Below are the code and all the weights of a small trained network. Each question names an input and a class and asks about switching units off, where a switched-off unit gives its printed mean instead of its output.

import numpy as np


def w(rows, s, z=0):
    codes = np.array(rows[::2]) - 128.0
    scale = np.full(codes.shape[1], s)
    scale[-1] = z or s
    return codes * scale


def f(y):
    return np.maximum(y, 0)


def log_softmax(a):
    a = a - a.max(-1, keepdims=True)
    return a - np.log(np.exp(a).sum(-1, keepdims=True))


def net(x, mask):
    res = np.array(x, float).reshape(1, 4) / 4 @ E
    y = f(res @ A[0][:, :-1].T + A[0][:, -1])
    res = res + np.where(mask, y, B[0][:, -1]) @ B[0][:, :-1]
    return log_softmax(res[-1] @ U[:, :-1].T + U[:, -1])


A, B = {}, {}
E = w([
[127,132,125,125,130,126,134,130,130],'x0',
[110,179,128,88,5,130,88,210,198],'x1',
[241,107,66,53,105,210,127,102,82],'x2',
[112,149,139,46,76,55,122,37,124],'x3',
],0.015)
A[0] = w([
[52,140,157,222,206,79,193,65,49,209],'n0',
[128,153,163,72,116,87,102,39,148,137],'n1',
[169,148,112,208,196,207,135,248,151,254],'n2',
[95,133,106,107,114,64,92,74,204,106],'n3',
[210,128,38,33,58,189,86,186,145,31],'n4',
[208,75,69,98,194,193,193,34,30,124],'n5',
[80,60,167,213,218,39,178,58,143,208],'n6',
[103,105,44,187,186,159,203,104,120,154],'n7',
[65,140,204,143,97,82,89,154,225,124],'n8',
[127,145,118,78,177,102,142,66,130,101],'n9',
[4,160,154,165,96,110,116,207,135,167],'n10',
[107,156,144,55,114,89,107,2,170,136],'n11',
],0.0099,0.0083)
B[0] = w([
[145,110,167,167,131,193,106,77,147,249],'n0',
[121,194,96,84,104,94,192,114,109,185],'n1',
[165,79,173,251,199,110,77,163,174,247],'n2',
[127,179,123,91,99,118,194,138,125,172],'n3',
[122,137,182,169,137,220,158,21,197,204],'n4',
[141,45,73,110,176,36,109,173,67,253],'n5',
[149,203,161,112,109,195,177,61,155,251],'n6',
[159,78,121,141,134,147,119,134,149,194],'n7',
[142,174,96,128,69,108,139,190,141,213],'n8',
[149,142,98,92,106,87,131,74,119,165],'n9',
[63,151,165,150,145,88,128,164,170,222],'n10',
[116,146,105,64,96,117,162,99,93,200],'n11',
],0.013,0.024)
U = w([
[159,95,172,173,168,246,114,111,176,242],'0',
[130,134,116,96,91,197,181,15,130,105],'1',
[56,106,126,178,141,88,95,246,178,205],'2',
[87,149,96,76,71,84,161,215,131,47],'3',
[186,36,71,163,179,96,94,189,85,163],'4',
[137,74,46,53,150,78,132,121,26,9],'5',
],0.012,0.0015)

Each question gives the input, the list of numbers given to net, and the class t.
The units are the neurons (one row each of A and B). Each row of codes is followed by its name. A weight is (code - 128) times the scale printed after its matrix; where a second scale follows, it is the last column's (A, B and U).
mask holds one flag per neuron, in row order. A switched-off neuron (its flag False) gives its mean, the last column of its row in B, instead of its output. The means were averaged over made-up inputs and are rounded, as every weight is.
A unit's drop is (log p(t) with every unit on - log p(t) with that unit switched off) / (log p(t) with every unit on - log p(t) with every unit switched off).
The circuit of an input: a set's keep is (log p(t) with only the set's units on - log p(t) with every unit switched off) / (log p(t) with every unit on - log p(t) with every unit switched off). Starting from all 12 units, units are removed one at a time, each time the one whose removal leaves the highest keep (on an exact tie, the one counted first), for as long as the keep stays at least 0.8.
units of the circuit, in order: the units of the circuit, biggest drop first
most important unit: the unit with the biggest drop
k most important neurons: the k neurons with the biggest drops, biggest first
drop when u is switched off: that unit's drop, to one decimal
input [3,8,2,1], class 1: units of the circuit, in order => (n2)
input [8,1,-2,-5], class 2: 2 most important neurons => (n4 n6)
input [1,3,0,7], class 3: 2 most important neurons => (n6 n0)
input [-4,-4,7,1], class 5: units of the circuit, in order => (n2 n5)
input [-2,-2,7,2], class 5: 2 most important neurons => (n5 n2)
input [-3,-8,1,3], class 5: 2 most important neurons => (n5 n4)
input [5,0,6,3], class 5: 3 most important neurons => (n5 n6 n0)
input [6,6,3,1], class 1: 2 most important neurons => (n2 n4)
input [0,6,-7,1], class 3: 3 most important neurons => (n2 n8 n3)
input [-3,1,0,-8], class 2: 3 most important neurons => (n6 n0 n4)
input [5,1,-3,-5], class 2: 2 most important neurons => (n4 n10)
input [1,6,0,-3], class 2: 3 most important neurons => (n6 n0 n10)
input [-6,0,2,6], class 5: 2 most important neurons => (n6 n0)
input [5,0,-3,2], class 1: 2 most important neurons => (n5 n2)
input [7,-8,1,-7], class 4: units of the circuit, in order => (n5)
input [4,-6,-8,2], class 1: 2 most important neurons => (n2 n6)
input [4,4,-6,3], class 3: drop when n10 is switched off => 0.0
input [-3,-4,7,-7], class 4: drop when n5 is switched off => 0.1
input [5,-1,5,0], class 4: drop when n5 is switched off => 0.2
input [1,1,-4,-7], class 2: most important unit => n4
